Here is a tiny trained network, its code and every weight. The questions are about switching its units off for an input and a class, where a switched-off unit gives its printed mean instead of its output.

import numpy as np


def w(rows, s, z=0):
    codes = np.array(rows[::2]) - 128.0
    scale = np.full(codes.shape[1], s)
    scale[-1] = z or s
    return codes * scale


def f(y):
    return np.maximum(y, 0)


def log_softmax(a):
    a = a - a.max(-1, keepdims=True)
    return a - np.log(np.exp(a).sum(-1, keepdims=True))


def net(x, mask):
    res = np.array(x, float).reshape(1, 6) / 4 @ E
    y = f(res @ A[0][:, :-1].T + A[0][:, -1])
    res = res + np.where(mask, y, B[0][:, -1]) @ B[0][:, :-1]
    return log_softmax(res[-1] @ U[:, :-1].T + U[:, -1])


A, B = {}, {}
E = w([
[58,155,110,92,106,28],'x0',
[137,107,154,92,66,110],'x1',
[100,192,216,197,139,103],'x2',
[112,146,53,106,2,177],'x3',
[217,246,143,40,193,82],'x4',
[152,152,64,97,168,127],'x5',
],0.0089)
A[0] = w([
[132,24,42,155,78,189,122],'n1',
[69,154,89,164,189,49,54],'n2',
[136,93,87,90,64,146,70],'n3',
[106,124,154,139,133,6,66],'n4',
[200,135,170,66,32,101,167],'n5',
[144,30,60,130,104,97,132],'n6',
[82,87,159,150,178,254,255],'n7',
[109,100,179,126,168,127,74],'n8',
[103,146,124,120,152,153,190],'n9',
],0.0089,0.0044)
B[0] = w([
[89,75,74,193,71,91,255],'n1',
[70,190,113,164,122,118,177],'n2',
[105,23,88,122,77,59,194],'n3',
[80,246,146,76,154,139,186],'n4',
[172,111,255,79,17,162,209],'n5',
[105,108,37,37,99,185,207],'n6',
[208,124,104,250,81,137,224],'n7',
[198,87,111,181,177,62,157],'n8',
[144,139,128,161,110,128,161],'n9',
],0.0082,0.0093)
U = w([
[209,80,122,172,158,180,2],'0',
[90,70,1,75,12,201,178],'1',
[126,211,111,120,155,110,14],'2',
[135,194,177,192,52,186,192],'3',
[150,124,180,31,60,180,189],'4',
],0.0089,0.0046)

Each question gives the input, the list of numbers given to net, and the class t.
The units are the neurons (one row each of A and B). Each row of codes is followed by its name. A weight is (code - 128) times the scale printed after its matrix; where a second scale follows, it is the last column's (A, B and U).
mask holds one flag per neuron, in row order. A switched-off neuron (its flag False) gives its mean, the last column of its row in B, instead of its output. The means were averaged over made-up inputs and are rounded, as every weight is.
A unit's drop is (log p(t) with every unit on - log p(t) with that unit switched off) / (log p(t) with every unit on - log p(t) with every unit switched off).
The circuit of an input: a set's keep is (log p(t) with only the set's units on - log p(t) with every unit switched off) / (log p(t) with every unit on - log p(t) with every unit switched off). Starting from all 9 units, units are removed one at a time, each time the one whose removal leaves the highest keep (on an exact tie, the one counted first), for as long as the keep stays at least 0.8.
circuit, biggest first: the units of the circuit, biggest drop first
top k neurons: the k neurons with the biggest drops, biggest first
drop when u is switched off: that unit's drop, to one decimal
input [-3,1,3,-7,1,-8], class 0: top 3 neurons -> [n8; n5; n2]
input [3,-5,7,-2,2,2], class 2: circuit, biggest first -> [n5; n7]
input [4,6,6,-1,5,-6], class 4: circuit, biggest first -> [n5; n7]
input [4,3,3,3,7,7], class 4: circuit, biggest first -> [n5]
input [3,4,-2,7,6,5], class 4: top 2 neurons -> [n5; n1]
input [3,8,-3,-6,-4,-5], class 4: circuit, biggest first -> [n1; n4]
input [5,0,0,4,6,7], class 4: circuit, biggest first -> [n5; n1]
input [2,6,1,0,2,-4], class 4: top 3 neurons -> [n7; n5; n1]
input [3,-1,8,-5,-3,-3], class 2: circuit, biggest first -> [n5; n4]
input [-3,2,2,-7,-4,-8], class 0: top 2 neurons -> [n8; n5]
input [-2,1,1,0,0,1], class 0: drop when n2 is switched off -> 0.2
input [-7,-2,-1,4,3,-3], class 0: drop when n5 is switched off -> -0.1
input [8,1,-3,1,2,-6], class 4: drop when n2 is switched off -> 0.0
input [6,6,-6,-8,3,8], class 2: drop when n3 is switched off -> 0.1
input [5,6,7,7,7,-2], class 4: circuit, biggest first -> [n5]
input [4,5,3,2,2,2], class 4: circuit, biggest first -> [n5; n1]
